Below is a small trained network, with its code and all its weights. Each question gives an input and a target symbol and asks what happens when units are switched off, that is, made to give their printed mean instead of their output.

import numpy as np


def w(rows, s, z=0):
    codes = np.array(rows[::2]) - 128.0
    scale = np.full(codes.shape[1], s)
    scale[-1] = z or s
    return codes * scale


def f(y):
    return y / 2 * (1 + np.tanh(0.7978845608 * (y + 0.044715 * y**3)))


def softmax(a):
    e = np.exp(a - a.max(-1, keepdims=True))
    return e / e.sum(-1, keepdims=True)


def log_softmax(a):
    a = a - a.max(-1, keepdims=True)
    return a - np.log(np.exp(a).sum(-1, keepdims=True))


def net(x, mask):
    ids = ['ΔΞΣΦβη'.index(c) for c in x.split()]
    T = len(ids)
    res = E[ids] + P[:T]
    r = res
    for j in range(3):
        rows = slice(3 * j, 3 * j + 3)
        q, k, v = (r @ M[0][rows].T for M in (Q, K, V))
        z = softmax(np.where(np.tri(T) > 0, q @ k.T / 3**0.5, -1e9)) @ v
        o = O[0][rows]
        res = res + np.where(mask[j], z, o[:, -1]) @ o[:, :-1]
    y = f(res @ A[0][:, :-1].T + A[0][:, -1])
    res = res + np.where(mask[3:19], y, B[0][:, -1]) @ B[0][:, :-1]
    return log_softmax(res[-1] @ U[:, :-1].T + U[:, -1])


Q, K, V, O, A, B = {}, {}, {}, {}, {}, {}
E = w([
[32,130,74],'Δ',
[62,106,112],'Ξ',
[212,3,149],'Σ',
[87,73,150],'Φ',
[207,4,151],'β',
[123,92,41],'η',
],0.013)
P = w([
[3,90,191],'0',
[90,75,25],'1',
[91,74,14],'2',
[95,60,2],'3',
[180,166,67],'4',
[166,165,68],'5',
[182,160,61],'6',
[185,157,57],'7',
[161,168,42],'8',
[169,159,45],'9',
],0.008)
Q[0] = w([
[133,121,99],'h1',
[211,172,87],'h1',
[114,128,128],'h1',
[151,58,83],'h2',
[75,33,60],'h2',
[105,74,171],'h2',
[47,126,109],'h3',
[3,56,31],'h3',
[128,209,196],'h3',
],0.015)
K[0] = w([
[186,142,88],'h1',
[181,140,143],'h1',
[120,109,183],'h1',
[67,130,144],'h2',
[61,127,252],'h2',
[134,104,155],'h2',
[32,128,165],'h3',
[92,161,203],'h3',
[122,181,92],'h3',
],0.017)
V[0] = w([
[192,96,157],'h1',
[190,174,70],'h1',
[135,138,80],'h1',
[227,117,10],'h2',
[123,94,93],'h2',
[177,36,239],'h2',
[174,143,52],'h3',
[121,194,148],'h3',
[179,110,225],'h3',
],0.014)
O[0] = w([
[84,147,145,123],'h1',
[33,163,184,99],'h1',
[133,104,222,145],'h1',
[254,163,34,3],'h2',
[144,188,125,159],'h2',
[211,167,251,183],'h2',
[117,142,54,71],'h3',
[139,86,140,59],'h3',
[117,155,155,130],'h3',
],0.0088,0.014)
A[0] = w([
[78,130,37,121],'n1',
[94,133,134,20],'n2',
[155,60,2,172],'n3',
[169,199,66,49],'n4',
[65,136,137,87],'n5',
[54,56,95,152],'n6',
[160,70,206,236],'n7',
[118,213,179,5],'n8',
[84,131,93,243],'n9',
[170,30,138,118],'n10',
[140,111,160,71],'n11',
[67,113,87,131],'n12',
[142,217,179,200],'n13',
[156,216,65,117],'n14',
[79,59,189,212],'n15',
[195,94,174,127],'n16',
],0.0096,0.0031)
B[0] = w([
[140,83,214,146],'n1',
[119,97,145,137],'n2',
[33,112,254,148],'n3',
[239,119,123,129],'n4',
[147,93,135,168],'n5',
[161,205,87,198],'n6',
[81,167,59,226],'n7',
[181,142,149,158],'n8',
[222,158,162,151],'n9',
[92,125,91,150],'n10',
[131,140,103,149],'n11',
[204,119,90,157],'n12',
[186,77,158,174],'n13',
[174,88,100,132],'n14',
[171,130,67,255],'n15',
[97,174,179,161],'n16',
],0.0069,0.019)
U = w([
[157,11,175,90],'Δ',
[165,94,119,252],'Ξ',
[144,170,155,66],'Σ',
[83,209,108,211],'Φ',
[155,164,152,70],'β',
[55,116,190,89],'η',
],0.011,0.0029)

Each question gives the input, a string of symbols that net reads in full, and the target symbol t.
The units are the heads (3 rows each of Q, K, V and O) and the neurons (one row each of A and B). Each row of codes is followed by its name. A weight is (code - 128) times the scale printed after its matrix; where a second scale follows, it is the last column's (O, A, B and U).
mask holds one flag per unit, heads first, then neurons. A switched-off unit (its flag False) gives its mean, the last column of its rows in O or B, instead of its output. The means were averaged over made-up inputs and are rounded, as every weight is.
A unit's drop is (log p(t) with every unit on - log p(t) with that unit switched off) / (log p(t) with every unit on - log p(t) with every unit switched off).
The circuit of an input: a set's keep is (log p(t) with only the set's units on - log p(t) with every unit switched off) / (log p(t) with every unit on - log p(t) with every unit switched off). Starting from the 12 units with the biggest drops (on a tie, the unit counted first), units are removed one at a time, each time the one whose removal leaves the highest keep (on an exact tie, the one counted first), for as long as the keep stays at least 0.8.
circuit, biggest first: the units of the circuit, biggest drop first
k most important neurons: the k neurons with the biggest drops, biggest first
which heads matter: for each layer, one digit per head in row order, 1 if its drop is at least 0.15 and else 0, layers parted by /
drop when u is switched off: that unit's drop, to one decimal
input Δ Δ Φ, target Ξ: 2 most important neurons	n6, n12
input Σ η β η, target β: which heads matter	010
input Φ Ξ η Ξ β β, target η: circuit, biggest first	h2, h1
input Δ η η Ξ Φ η Φ η η Φ, target Ξ: which heads matter	011
input η Ξ Δ η, target η: circuit, biggest first	n3, h2, n15
input Φ Φ η β Σ, target η: circuit, biggest first	h2, h1
input Φ Ξ Φ Ξ η, target η: circuit, biggest first	h2
input η Ξ Ξ Σ Φ η Ξ β η, target Δ: 2 most important neurons	n1, n7
input Ξ η Δ η η Φ Ξ Φ β, target Φ: 2 most important neurons	n13, n6
input β Ξ Φ, target Σ: 2 most important neurons	n16, n7
input Φ Ξ β, target Φ: 2 most important neurons	n7, n15
input Φ Ξ Φ β η Δ η Ξ Ξ Ξ, target η: 3 most important neurons	n12, n6, n9
input η Ξ η η, target Δ: 4 most important neurons	n7, n1, n3, n12
input η Ξ Ξ Φ η Φ Φ, target Δ: 3 most important neurons	n7, n6, n3
input Δ Ξ Φ Ξ η Σ Ξ, target Ξ: 4 most important neurons	n12, n7, n6, n16
input η η Φ Σ Δ, target Δ: which heads matter	011
input Ξ Ξ Φ Φ, target Φ: 3 most important neurons	n6, n13, n7
input Φ Ξ Ξ Ξ β Σ, target η: drop when n6 is switched off	0.1
input η Σ β Ξ Ξ, target Δ: drop when n1 is switched off	0.3
input η Φ Φ Δ, target Δ: drop when n7 is switched off	0.4
input Ξ Δ Φ Δ, target Ξ: drop when n1 is switched off	0.0
input Δ Ξ Ξ Δ β Σ Σ Δ, target Ξ: 3 most important neurons	n12, n6, n7
